Look-ups in named tables: a row name and a column name give one cell, copied from the table.

ket:
        nepofe  vereso  vanege  topo  beriso  gel  doruzaf  misini
samon       76     171     177   186     140  237       75     103
bal        118     127     177    98     133   50      100     177
mugabi     106      36     177   105     149  155      176     111

What is the gel of samon in ket? 237
What is the beriso of samon in ket? 140
What is the misini of mugabi in ket? 111
What is the vanege of samon in ket? 177
What is the topo of mugabi in ket? 105
What is the misini of bal in ket? 177
What is the vereso of bal in ket? 127
What is the misini of samon in ket? 103
What is the vanege of mugabi in ket? 177
What is the beriso of mugabi in ket? 149
What is the doruzaf of samon in ket? 75
What is the topo of samon in ket? 186
What is the doruzaf of bal in ket? 100
What is the beriso of bal in ket? 133
What is the doruzaf of mugabi in ket? 176
Which row has the largest gel? samon

fab:
cols = papesag, tum, vuzafo, bas, domon, sadiva, lumi, deraduz, dup
zuv: [-0.5, -0.1, -1.8, -1.9, 0.0, 0.8, 0.4, -1.0, 0.2]
vinufud: [2.4, -0.9, 2.9, 2.1, 1.7, -2.4, -3.3, 1.1, 2.7]
pom: [0.1, 0.6, -2.8, -3.3, 1.0, 1.9, -0.1, -2.3, 1.4]
zap: [2.5, -1.0, 3.0, 2.3, 1.4, -2.5, -3.5, 1.3, 2.6]
zovedak: [1.2, -2.5, 0.9, 0.6, 0.1, -0.3, 0.8, 1.8, 0.3]
paloroz: [0.7, -1.8, -1.5, -1.8, -0.1, 1.7, 1.9, 0.3, 0.0]
sug: [3.0, -1.9, 0.3, -1.1, 3.3, 0.2, -1.1, -0.1, 4.0]
mab: [0.3, 0.5, -0.1, 0.6, -5.2, 1.9, -0.4, 1.2, -3.7]
zizusil: [-0.4, 0.8, 1.0, 1.3, -0.9, -0.6, -0.8, 0.0, -1.2]
fofasa: [3.9, -3.6, -0.2, -1.1, -2.7, 2.6, -0.1, 2.4, -0.1]
mib: [1.3, -0.3, -0.2, -0.6, -0.4, 0.5, -1.4, -0.1, 0.7]
namev: [-2.1, 1.9, 0.1, 1.0, -1.2, -0.8, -0.1, -0.4, -1.7]
leb: [4.6, -2.1, 5.2, 3.5, 4.1, -4.7, -6.2, 1.8, 6.0]

What is the vuzafo of zuv in fab?
-1.8
What is the lumi of zovedak in fab?
0.8
What is the sadiva of vinufud in fab?
-2.4
What is the lumi of zizusil in fab?
-0.8
What is the sadiva of zovedak in fab?
-0.3
What is the dup of sug in fab?
4.0
What is the bas of leb in fab?
3.5

fil =
fields: nug, fip, bip, pel, lananob, gegapo, boti
pom: [44.16, -54.35, 59.77, -55.40, 94.05, 73.79, 70.59]
gozer: [75.55, 26.57, 12.47, -32.14, -74.17, 80.92, 92.16]
zug: [-24.55, -38.74, 63.02, 98.02, -29.34, 91.76, -11.42]

zug, lananob => -29.34
gozer, pel => -32.14
pom, boti => 70.59
zug, nug => -24.55
gozer, fip => 26.57
pom, fip => -54.35
pom, pel => -55.40
zug, pel => 98.02
pom, nug => 44.16
gozer, boti => 92.16
pom, lananob => 94.05
gozer, nug => 75.55
zug, fip => -38.74
gozer, lananob => -74.17
zug, bip => 63.02
pom, bip => 59.77
zug, gegapo => 91.76
zug, boti => -11.42

mun.tsv
	dusome	geb	tetuzur	lupibad	togomu
pil	63	47	50	38	52
sur	53	58	52	30	21
fis	64	47	53	42	55
fipubok	53	60	68	54	46
faduve	50	54	49	43	37
kovite	67	58	62	41	44
leginas	51	44	50	50	56
lubor	40	27	74	49	81
mor	47	54	45	51	45

togomu of fipubok is 46
lupibad of pil is 38
togomu of kovite is 44
tetuzur of sur is 52
geb of fis is 47
lupibad of lubor is 49
dusome of mor is 47
geb of pil is 47

mag =
|  | pepezan | por |
|---|---|---|
| zub | 192 | 53 |
| lunef | 112 | 81 |
| zutig | 177 | 56 |
| virok | 133 | 76 |
| bovubuv | 120 | 116 |
| lobor | 122 | 17 |

pepezan of virok is 133
pepezan of zub is 192
pepezan of zutig is 177
pepezan of lunef is 112
por of lobor is 17
por of bovubuv is 116
por of zub is 53
por of virok is 76
pepezan of bovubuv is 120
por of zutig is 56
pepezan of lobor is 122
por of lunef is 81

noneb:
|  | pinufir | finina | merom | gan | valolat | gevulal | nokip | tilago |
|---|---|---|---|---|---|---|---|---|
| mumagir | 92168 | 75647 | 56075 | 33438 | 45730 | 70993 | 40827 | 61702 |
| rezar | 90413 | 72290 | 52463 | 36644 | 41653 | 74554 | 43745 | 64060 |
| nef | 77331 | 70866 | 49175 | 57338 | 20625 | 64505 | 66874 | 95023 |

mumagir, gan => 33438
mumagir, valolat => 45730
rezar, finina => 72290
nef, gan => 57338
rezar, gevulal => 74554
mumagir, nokip => 40827
nef, pinufir => 77331
nef, nokip => 66874
rezar, pinufir => 90413
nef, valolat => 20625

tunu
|  | kelizer | vit |
|---|---|---|
| luz | 6.4 | 1.6 |
| kikav | 3.8 | 3.0 |
| vep | 4.9 | 5.9 |
| pud | 5.0 | 7.6 |
| fuf | 1.5 | 5.4 |
| mozifa | 4.4 | 3.9 |
| dukopi | 5.4 | 7.0 |
| subu | 2.1 | 4.5 |
| gur | 2.6 | 5.1 |
| betumev | 4.0 | 2.0 |
| val | 6.6 | 4.8 |

mozifa, vit -> 3.9
gur, kelizer -> 2.6
val, kelizer -> 6.6
vep, kelizer -> 4.9
kikav, kelizer -> 3.8
fuf, kelizer -> 1.5
mozifa, kelizer -> 4.4
kikav, vit -> 3.0
betumev, kelizer -> 4.0
subu, vit -> 4.5
gur, vit -> 5.1
pud, vit -> 7.6
vep, vit -> 5.9
dukopi, kelizer -> 5.4

liropim
|  | kani | koteka | bemefo | vor | seded | gamez | vuz | kel | demul | totob |
|---|---|---|---|---|---|---|---|---|---|---|
| pinibos | 6.6 | 5.1 | 6.0 | 5.7 | 5.1 | 4.2 | 5.7 | 4.8 | 2.4 | 5.8 |
| bemev | 5.4 | 5.9 | 6.2 | 5.0 | 5.2 | 5.8 | 4.8 | 5.2 | 4.3 | 6.5 |
| dadi | 4.3 | 5.9 | 4.0 | 7.5 | 5.3 | 5.6 | 4.5 | 4.7 | 5.8 | 4.5 |
| foro | 4.1 | 4.8 | 3.8 | 6.3 | 4.0 | 3.7 | 6.8 | 4.8 | 3.0 | 5.1 |
| kefu | 4.5 | 5.3 | 5.7 | 5.5 | 5.6 | 6.0 | 4.2 | 4.7 | 2.3 | 5.5 |
| guku | 4.0 | 6.2 | 5.6 | 5.7 | 5.6 | 5.7 | 7.3 | 5.3 | 8.5 | 5.3 |

guku, kel: 5.3
kefu, kani: 4.5
kefu, vuz: 4.2
bemev, kani: 5.4
foro, kani: 4.1
guku, vuz: 7.3
foro, totob: 5.1
guku, seded: 5.6
bemev, gamez: 5.8
foro, demul: 3.0
dadi, vor: 7.5
Row with the largest bemefo: bemev

